Below are the code and all the weights of a small trained network. Each question names an input and a class and asks about switching units off, where a switched-off unit gives its printed mean instead of its output.

import numpy as np


def w(rows, s, z=0):
    codes = np.array(rows[::2]) - 128.0
    scale = np.full(codes.shape[1], s)
    scale[-1] = z or s
    return codes * scale


def f(y):
    return y / 2 * (1 + np.tanh(0.7978845608 * (y + 0.044715 * y**3)))


def log_softmax(a):
    a = a - a.max(-1, keepdims=True)
    return a - np.log(np.exp(a).sum(-1, keepdims=True))


def net(x, mask):
    res = np.array(x, float).reshape(1, 7) / 4 @ E
    y = f(res @ A[0][:, :-1].T + A[0][:, -1])
    res = res + np.where(mask, y, B[0][:, -1]) @ B[0][:, :-1]
    return log_softmax(res[-1] @ U[:, :-1].T + U[:, -1])


A, B = {}, {}
E = w([
[7,186,89,35],'x0',
[41,125,254,162],'x1',
[43,115,174,178],'x2',
[142,107,172,115],'x3',
[200,224,174,79],'x4',
[206,221,169,221],'x5',
[60,166,35,172],'x6',
],0.0062)
A[0] = w([
[107,123,113,104,1],'neuron 1',
[128,152,117,138,114],'neuron 2',
[127,141,106,133,56],'neuron 3',
[111,131,106,110,22],'neuron 4',
[113,148,140,143,133],'neuron 5',
[154,228,254,122,147],'neuron 6',
[173,130,98,96,109],'neuron 7',
[138,119,142,133,56],'neuron 8',
[129,164,114,143,124],'neuron 9',
[116,124,128,103,57],'neuron 10',
[65,143,170,182,140],'neuron 11',
[153,107,168,93,80],'neuron 12',
[148,180,193,124,80],'neuron 13',
[111,117,160,82,35],'neuron 14',
[167,110,197,173,79],'neuron 15',
[145,121,160,107,58],'neuron 16',
[109,133,117,92,61],'neuron 17',
[122,120,159,145,71],'neuron 18',
[100,100,133,130,125],'neuron 19',
[145,123,148,129,79],'neuron 20',
[115,184,167,126,120],'neuron 21',
[142,130,128,153,11],'neuron 22',
[111,157,112,140,81],'neuron 23',
[112,137,96,41,46],'neuron 24',
[215,177,75,109,137],'neuron 25',
[148,117,160,108,66],'neuron 26',
[118,122,131,136,139],'neuron 27',
[105,106,142,140,91],'neuron 28',
[86,65,147,168,77],'neuron 29',
],0.016,0.0038)
B[0] = w([
[87,129,131,119,136],'neuron 1',
[136,111,119,114,134],'neuron 2',
[112,98,127,124,127],'neuron 3',
[92,117,124,117,136],'neuron 4',
[145,120,124,124,139],'neuron 5',
[105,187,252,128,246],'neuron 6',
[179,124,128,152,160],'neuron 7',
[111,145,109,123,125],'neuron 8',
[137,95,120,110,143],'neuron 9',
[91,140,121,152,131],'neuron 10',
[221,127,144,120,185],'neuron 11',
[70,131,104,143,150],'neuron 12',
[88,157,176,125,178],'neuron 13',
[75,138,128,143,144],'neuron 14',
[28,128,112,107,189],'neuron 15',
[89,120,114,134,136],'neuron 16',
[79,128,110,154,146],'neuron 17',
[109,132,140,145,136],'neuron 18',
[138,161,152,126,149],'neuron 19',
[104,129,120,111,132],'neuron 20',
[127,144,141,144,164],'neuron 21',
[122,128,130,80,126],'neuron 22',
[102,93,111,140,136],'neuron 23',
[25,105,100,125,189],'neuron 24',
[245,118,132,136,205],'neuron 25',
[87,139,96,139,138],'neuron 26',
[143,121,147,97,133],'neuron 27',
[111,161,133,191,138],'neuron 28',
[132,171,174,106,171],'neuron 29',
],0.021,0.012)
U = w([
[140,171,255,128,220],'0',
[172,47,97,134,147],'1',
[44,131,201,112,4],'2',
],0.0087,0.002)

Each question gives the input, the list of numbers given to net, and the class t.
The units are the neurons (one row each of A and B). Each row of codes is followed by its name. A weight is (code - 128) times the scale printed after its matrix; where a second scale follows, it is the last column's (A, B and U).
mask holds one flag per neuron, in row order. A switched-off neuron (its flag False) gives its mean, the last column of its row in B, instead of its output. The means were averaged over made-up inputs and are rounded, as every weight is.
A unit's drop is (log p(t) with every unit on - log p(t) with that unit switched off) / (log p(t) with every unit on - log p(t) with every unit switched off).
The circuit of an input: a set's keep is (log p(t) with only the set's units on - log p(t) with every unit switched off) / (log p(t) with every unit on - log p(t) with every unit switched off). Starting from the 12 units with the biggest drops (on a tie, the unit counted first), units are removed one at a time, each time the one whose removal leaves the highest keep (on an exact tie, the one counted first), for as long as the keep stays at least 0.8.
circuit, biggest first: the units of the circuit, biggest drop first
k most important neurons: the k neurons with the biggest drops, biggest first
drop when u is switched off: that unit's drop, to one decimal
input [-5,-4,8,8,3,0,3], class 2: circuit, biggest first	[neuron 25]
input [6,4,-8,1,-1,1,-5], class 2: circuit, biggest first	[neuron 25; neuron 11]
input [1,2,0,-3,2,-3,-2], class 2: 2 most important neurons	[neuron 25; neuron 6]
input [-8,-7,8,-4,1,-4,-8], class 1: 3 most important neurons	[neuron 6; neuron 13; neuron 24]
input [-4,8,2,8,-3,-8,-4], class 2: 4 most important neurons	[neuron 15; neuron 25; neuron 12; neuron 6]
input [2,-7,8,7,3,-5,1], class 2: 3 most important neurons	[neuron 25; neuron 11; neuron 24]
input [-3,3,4,7,-2,2,-5], class 2: 2 most important neurons	[neuron 15; neuron 25]
input [-6,1,3,8,5,3,-5], class 2: 2 most important neurons	[neuron 15; neuron 12]
input [-4,-8,5,5,-5,-5,2], class 1: 2 most important neurons	[neuron 6; neuron 13]
input [0,0,-6,5,-5,7,1], class 1: 3 most important neurons	[neuron 6; neuron 29; neuron 13]
input [-2,0,5,-1,-2,1,-8], class 2: 2 most important neurons	[neuron 15; neuron 25]
input [6,-5,-5,-5,-1,-3,0], class 1: 2 most important neurons	[neuron 6; neuron 25]
input [-4,8,-4,-2,-8,-5,-7], class 2: drop when neuron 24 is switched off	-0.2
input [8,-3,-1,-1,-4,2,-5], class 1: circuit, biggest first	[neuron 6]
input [5,-5,-2,-6,6,-4,2], class 1: drop when neuron 6 is switched off	0.1
input [-3,-4,5,4,-7,1,-7], class 2: drop when neuron 11 is switched off	0.1
